Below is a small trained network, with its code and all its weights. Each question gives an input and a class and asks what happens when units are switched off, that is, made to give their printed mean instead of their output.

import numpy as np


def w(rows, s, z=0):
    codes = np.array(rows[::2]) - 128.0
    scale = np.full(codes.shape[1], s)
    scale[-1] = z or s
    return codes * scale


def f(y):
    return np.maximum(y, 0)


def log_softmax(a):
    a = a - a.max(-1, keepdims=True)
    return a - np.log(np.exp(a).sum(-1, keepdims=True))


def net(x, mask):
    res = np.array(x, float).reshape(1, 8) / 4 @ E
    y = f(res @ A[0][:, :-1].T + A[0][:, -1])
    res = res + np.where(mask, y, B[0][:, -1]) @ B[0][:, :-1]
    return log_softmax(res[-1] @ U[:, :-1].T + U[:, -1])


A, B = {}, {}
E = w([
[164,156,145,86,4,172,178],'x0',
[119,195,214,140,179,76,101],'x1',
[215,102,147,93,198,94,124],'x2',
[52,187,200,124,112,137,122],'x3',
[197,158,189,82,143,170,158],'x4',
[135,213,117,46,128,101,130],'x5',
[210,150,180,149,88,118,18],'x6',
[97,169,108,61,154,211,84],'x7',
],0.015)
A[0] = w([
[137,139,85,99,112,145,114,79],'n0',
[148,195,84,66,66,154,122,112],'n1',
[98,163,142,80,244,81,89,176],'n2',
[133,233,169,121,59,119,166,105],'n3',
[113,132,121,201,108,49,55,123],'n4',
[160,207,143,129,154,149,86,3],'n5',
],0.012,0.0054)
B[0] = w([
[137,116,88,120,108,131,109,170],'n0',
[140,171,85,38,66,99,118,227],'n1',
[94,151,97,126,238,125,96,251],'n2',
[70,101,252,64,94,86,177,232],'n3',
[127,137,118,213,76,92,84,238],'n4',
[143,108,158,101,160,178,96,192],'n5',
],0.011,0.017)
U = w([
[134,188,82,80,73,142,132,205],'0',
[210,41,82,146,137,91,211,223],'1',
[206,181,185,102,164,135,50,2],'2',
[114,185,211,104,116,103,151,80],'3',
[77,100,103,144,57,255,161,136],'4',
[129,135,141,205,79,92,60,155],'5',
[66,184,99,129,197,103,126,104],'6',
],0.017,0.0037)

Each question gives the input, the list of numbers given to net, and the class t.
The units are the neurons (one row each of A and B). Each row of codes is followed by its name. A weight is (code - 128) times the scale printed after its matrix; where a second scale follows, it is the last column's (A, B and U).
mask holds one flag per neuron, in row order. A switched-off neuron (its flag False) gives its mean, the last column of its row in B, instead of its output. The means were averaged over made-up inputs and are rounded, as every weight is.
A unit's drop is (log p(t) with every unit on - log p(t) with that unit switched off) / (log p(t) with every unit on - log p(t) with every unit switched off).
The circuit of an input: a set's keep is (log p(t) with only the set's units on - log p(t) with every unit switched off) / (log p(t) with every unit on - log p(t) with every unit switched off). Starting from all 6 units, units are removed one at a time, each time the one whose removal leaves the highest keep (on an exact tie, the one counted first), for as long as the keep stays at least 0.8.
units of the circuit, in order: the units of the circuit, biggest drop first
most important unit: the unit with the biggest drop
k most important neurons: the k neurons with the biggest drops, biggest first
drop when u is switched off: that unit's drop, to one decimal
input [-4,0,4,-4,-3,1,-2,-5], class 6: most important unit : n2
input [0,-1,6,-3,-8,1,3,4], class 5: units of the circuit, in order : (n4; n5)
input [1,-2,-2,4,5,-4,6,2], class 3: 2 most important neurons : (n3; n2)
input [0,-5,5,7,2,-3,0,3], class 4: 2 most important neurons : (n2; n3)
input [2,-4,-7,0,0,-4,4,6], class 0: 2 most important neurons : (n1; n5)
input [4,-5,7,4,8,-3,3,-6], class 3: 2 most important neurons : (n3; n0)
input [1,1,-5,-8,3,-3,4,8], class 0: 2 most important neurons : (n1; n2)
input [-2,-4,-1,1,2,7,-5,4], class 0: 2 most important neurons : (n1; n0)
input [6,-7,1,-6,-3,-4,0,4], class 0: drop when n5 is switched off : 0.1
input [7,-4,-2,5,4,8,6,6], class 3: drop when n3 is switched off : 6.1
input [0,-6,-3,6,-3,5,-6,-2], class 0: drop when n5 is switched off : 0.2
